Below are the code and all the weights of a small trained network. Each question names an input and a target symbol and asks about switching units off, where a switched-off unit gives its printed mean instead of its output.

import numpy as np


def w(rows, s, z=0):
    codes = np.array(rows[::2]) - 128.0
    scale = np.full(codes.shape[1], s)
    scale[-1] = z or s
    return codes * scale


def f(y):
    return y / 2 * (1 + np.tanh(0.7978845608 * (y + 0.044715 * y**3)))


def softmax(a):
    e = np.exp(a - a.max(-1, keepdims=True))
    return e / e.sum(-1, keepdims=True)


def log_softmax(a):
    a = a - a.max(-1, keepdims=True)
    return a - np.log(np.exp(a).sum(-1, keepdims=True))


def net(x, mask):
    ids = ['ΔΘΛΞΠΣΨαβγεζμτφω'.index(c) for c in x.split()]
    T = len(ids)
    res = E[ids] + P[:T]
    u = 0
    for l in range(2):
        r = res
        for j in range(2):
            rows = slice(2 * j, 2 * j + 2)
            q, k, v = (r @ M[l][rows].T for M in (Q, K, V))
            z = softmax(np.where(np.tri(T) > 0, q @ k.T / 2**0.5, -1e9)) @ v
            o = O[l][rows]
            res = res + np.where(mask[u + j], z, o[:, -1]) @ o[:, :-1]
        u += 2
        y = f(res @ A[l][:, :-1].T + A[l][:, -1])
        res = res + np.where(mask[u : u + 4], y, B[l][:, -1]) @ B[l][:, :-1]
        u += 4
    return log_softmax(res[-1] @ U[:, :-1].T + U[:, -1])


Q, K, V, O, A, B = {}, {}, {}, {}, {}, {}
E = w([
[88,98,178,168,1,86,102,204,64,142],'Δ',
[109,132,162,154,154,146,167,83,144,113],'Θ',
[139,149,132,149,131,116,174,91,125,167],'Λ',
[131,160,221,121,158,112,161,141,59,155],'Ξ',
[131,149,160,124,124,132,172,81,99,122],'Π',
[91,148,153,125,143,140,158,104,135,108],'Σ',
[115,164,106,121,191,115,50,50,141,65],'Ψ',
[116,163,6,170,245,157,69,123,122,154],'α',
[92,142,133,116,130,131,169,104,145,101],'β',
[114,144,145,131,132,134,178,99,142,112],'γ',
[68,87,77,123,161,66,173,212,118,77],'ε',
[135,178,151,132,162,90,174,197,132,185],'ζ',
[88,121,47,109,146,130,190,132,174,100],'μ',
[77,91,33,85,113,92,217,148,158,59],'τ',
[158,153,147,172,110,98,213,140,132,135],'φ',
[136,169,149,134,146,139,170,113,135,153],'ω',
],0.02)
P = w([
[8,110,173,113,169,90,149,65,54,179],'0',
[82,178,88,118,104,213,152,186,75,100],'1',
[100,111,147,175,112,128,122,156,164,88],'2',
[120,103,150,165,107,110,122,138,147,107],'3',
[127,98,147,167,102,118,122,124,151,106],'4',
[141,91,146,161,103,114,122,112,144,116],'5',
[139,95,145,163,95,124,125,106,137,115],'6',
[156,100,150,150,90,118,127,99,120,125],'7',
[152,98,148,153,85,128,129,93,116,123],'8',
[150,100,147,152,80,141,133,86,112,116],'9',
[145,99,147,148,77,150,131,80,110,111],'10',
],0.015)
Q[0] = w([
[40,55,91,212,96,150,65,75,32,52],'L0H1',
[138,42,175,149,32,87,107,156,163,253],'L0H1',
[128,60,67,84,45,55,97,136,109,53],'L0H2',
[140,85,170,151,171,91,254,101,153,88],'L0H2',
],0.0049)
K[0] = w([
[35,32,165,91,24,135,62,114,102,143],'L0H1',
[38,132,170,120,146,1,239,39,125,180],'L0H1',
[61,153,153,96,147,90,173,41,79,39],'L0H2',
[169,16,135,78,26,144,204,230,151,137],'L0H2',
],0.0055)
V[0] = w([
[130,171,100,115,173,64,196,95,194,254],'L0H1',
[99,36,160,18,216,132,80,77,121,123],'L0H1',
[177,79,75,141,112,133,50,164,129,166],'L0H2',
[31,46,58,217,218,190,190,211,61,242],'L0H2',
],0.006)
O[0] = w([
[77,162,73,114,85,202,145,92,142,15,22],'L0H1',
[144,242,148,165,91,244,101,145,144,149,169],'L0H1',
[209,173,171,116,191,131,120,117,129,160,11],'L0H2',
[125,110,166,100,110,116,115,107,114,117,254],'L0H2',
],0.011,0.0037)
A[0] = w([
[87,30,141,119,136,100,181,224,64,120,206],'L0N1',
[95,115,79,70,135,141,79,97,146,103,253],'L0N2',
[132,170,164,162,66,119,165,155,119,242,92],'L0N3',
[138,104,1,163,139,150,124,241,85,172,176],'L0N4',
],0.0068,0.0064)
B[0] = w([
[160,180,124,163,141,203,103,71,115,153,239],'L0N1',
[106,197,179,254,113,86,127,180,139,169,254],'L0N2',
[49,84,114,114,92,65,68,146,205,118,139],'L0N3',
[170,126,169,49,9,4,170,97,176,61,183],'L0N4',
],0.0097,0.0071)
Q[1] = w([
[137,29,254,178,55,84,207,123,129,103],'L1H1',
[144,68,195,134,112,133,123,52,144,237],'L1H1',
[189,142,46,165,121,178,38,141,83,147],'L1H2',
[66,148,201,144,94,34,139,90,141,147],'L1H2',
],0.0078)
K[1] = w([
[138,56,254,114,22,150,219,246,134,97],'L1H1',
[172,100,150,120,90,163,75,155,188,131],'L1H1',
[156,99,99,122,223,85,171,175,174,157],'L1H2',
[44,129,143,150,36,117,82,117,36,107],'L1H2',
],0.0075)
V[1] = w([
[167,202,154,235,189,44,150,62,114,157],'L1H1',
[153,110,253,144,106,93,99,140,166,201],'L1H1',
[118,35,144,128,106,32,62,229,193,204],'L1H2',
[185,51,131,75,50,104,50,177,219,137],'L1H2',
],0.006)
O[1] = w([
[195,82,66,182,132,161,216,1,86,198,193],'L1H1',
[167,62,75,108,106,171,106,103,101,114,162],'L1H1',
[28,170,89,186,139,243,127,92,77,143,46],'L1H2',
[202,93,9,168,116,127,134,161,178,184,5],'L1H2',
],0.009,0.016)
A[1] = w([
[102,133,109,79,143,24,32,163,180,37,89],'L1N1',
[50,217,254,28,141,3,129,93,171,60,155],'L1N2',
[113,216,179,172,100,9,55,152,141,129,206],'L1N3',
[90,16,77,16,24,227,189,48,186,131,253],'L1N4',
],0.0056,0.0034)
B[1] = w([
[6,211,137,80,101,179,193,123,59,174,150],'L1N1',
[152,152,120,101,112,135,120,155,157,188,254],'L1N2',
[171,59,121,108,140,143,107,140,158,61,189],'L1N3',
[162,125,169,140,200,105,125,145,137,150,138],'L1N4',
],0.013,0.032)
U = w([
[73,159,122,147,69,122,211,60,115,221,186],'Δ',
[117,109,111,87,125,142,129,105,166,88,121],'Θ',
[168,186,190,126,125,151,149,172,152,190,177],'Λ',
[128,113,112,85,112,147,125,101,152,118,9],'Ξ',
[127,159,141,138,122,88,128,160,108,110,143],'Π',
[134,129,108,92,119,147,123,108,154,102,55],'Σ',
[192,168,94,170,123,116,106,209,158,172,79],'Ψ',
[134,18,189,171,79,9,157,97,93,45,246],'α',
[123,151,131,121,112,112,118,137,137,109,76],'β',
[121,162,150,153,106,54,117,159,112,129,74],'γ',
[129,108,111,81,115,139,87,114,130,98,109],'ε',
[144,110,113,91,115,135,122,114,147,127,2],'ζ',
[146,167,127,123,124,103,126,144,120,110,71],'μ',
[154,175,142,145,114,82,121,171,98,115,65],'τ',
[214,13,135,120,95,2,46,189,182,22,190],'φ',
[139,114,114,91,112,138,118,104,154,115,6],'ω',
],0.0064,0.0044)

Each question gives the input, a string of symbols that net reads in full, and the target symbol t.
The units are the heads (2 rows each of Q, K, V and O) and the neurons (one row each of A and B). Each row of codes is followed by its name. A weight is (code - 128) times the scale printed after its matrix; where a second scale follows, it is the last column's (O, A, B and U).
mask holds one flag per unit, layer by layer, with each layer's heads first. A switched-off unit (its flag False) gives its mean, the last column of its rows in O or B, instead of its output. The means were averaged over made-up inputs and are rounded, as every weight is.
A unit's drop is (log p(t) with every unit on - log p(t) with that unit switched off) / (log p(t) with every unit on - log p(t) with every unit switched off).
The circuit of an input: a set's keep is (log p(t) with only the set's units on - log p(t) with every unit switched off) / (log p(t) with every unit on - log p(t) with every unit switched off). Starting from all 12 units, units are removed one at a time, each time the one whose removal leaves the highest keep (on an exact tie, the one counted first), for as long as the keep stays at least 0.8.
units of the circuit, in order: the units of the circuit, biggest drop first
most important unit: the unit with the biggest drop
k most important neurons: the k neurons with the biggest drops, biggest first
top k neurons in layer l: the k neurons of layer l with the biggest drops, biggest first
heads that matter: for each layer, one digit per head in row order, 1 if its drop is at least 0.15 and else 0, layers parted by /
input ε Ψ Ψ α φ ζ φ α Ψ, target α: 3 most important neurons -> L0N4, L1N2, L0N1
input Δ α α Ψ Ψ Ψ ε, target Δ: most important unit -> L1H2
input φ Ψ Λ α Ψ Λ Λ Ψ Δ Ψ, target φ: 2 most important neurons -> L1N3, L0N4
input Ψ Ψ Δ, target Ψ: heads that matter -> 10 / 01
input Ψ Δ γ, target Ψ: top 2 neurons in layer 1 -> L1N3, L1N1
input α α Π φ Ψ α Δ μ, target α: top 2 neurons in layer 0 -> L0N1, L0N3
input Ψ Ψ α φ Ψ ω Ψ, target Δ: 3 most important neurons -> L0N4, L1N3, L0N2
input Ψ Λ Ψ φ Θ Θ Ψ Ψ ω α Λ, target φ: top 3 neurons in layer 0 -> L0N3, L0N1, L0N4
input α ε φ Π Ψ α, target φ: 3 most important neurons -> L0N1, L0N4, L1N1
input Δ Π Ψ Ψ Ψ Ψ Λ φ α Δ, target φ: top 2 neurons in layer 1 -> L1N1, L1N2
input Ψ Ψ Λ Ψ Λ α Ψ Σ Ψ μ, target Λ: 2 most important neurons -> L0N4, L1N2
input Ψ τ α φ Ψ α α Δ, target Ψ: top 2 neurons in layer 1 -> L1N4, L1N3
input Ψ Ψ Π Ψ γ α φ φ Λ Ψ ε, target Λ: units of the circuit, in order -> L0H1, L1H2, L1N2, L1N1
input φ Θ Λ Π Ψ, target Λ: 3 most important neurons -> L1N1, L0N1, L1N2
input α φ β Ψ α Σ Ψ Ψ Ψ α, target α: heads that matter -> 01 / 10
input Δ φ ω ε ε Ψ Ψ β Π, target Δ: 4 most important neurons -> L1N3, L0N3, L1N2, L0N4
input φ Ψ β Λ ε Π Δ α Ψ Ψ Λ, target φ: heads that matter -> 10 / 11
input Λ Ψ Θ α α Ξ φ α, target α: most important unit -> L0H2
input Ψ Ψ φ Ψ Δ Ψ Ψ Ψ Ψ Θ ε, target Ψ: 2 most important neurons -> L0N3, L0N4
input α ζ Σ ε μ Δ Ψ φ Ψ Ψ Θ, target α: units of the circuit, in order -> L1N2, L1H1
input Ψ Ψ Ψ ε Λ Ψ Ψ α Δ ζ, target Ψ: units of the circuit, in order -> L1H2, L0N3, L1H1
input β Ψ α β α, target φ: heads that matter -> 01 / 10
input γ α Ψ μ, target Λ: units of the circuit, in order -> L1H2, L1N2, L0H1, L1N1
input φ Ψ φ Ψ α, target Λ: heads that matter -> 10 / 01
input ζ α Π Θ α Ξ Λ Ψ Ψ, target φ: heads that matter -> 10 / 11
input ε ε φ ε Ψ Π Ψ φ Θ Ψ ε, target α: 3 most important neurons -> L0N1, L1N2, L1N1
input Ψ φ Ψ α ε, target Λ: most important unit -> L0N4
input φ φ Ψ Ψ Ψ α Λ Ψ α φ, target α: heads that matter -> 10 / 00
input ε Ψ Ψ ε Λ Θ Ψ, target α: top 2 neurons in layer 0 -> L0N1, L0N4
input α τ Π Σ ε α Ψ φ φ, target φ: 3 most important neurons -> L0N1, L1N1, L0N3
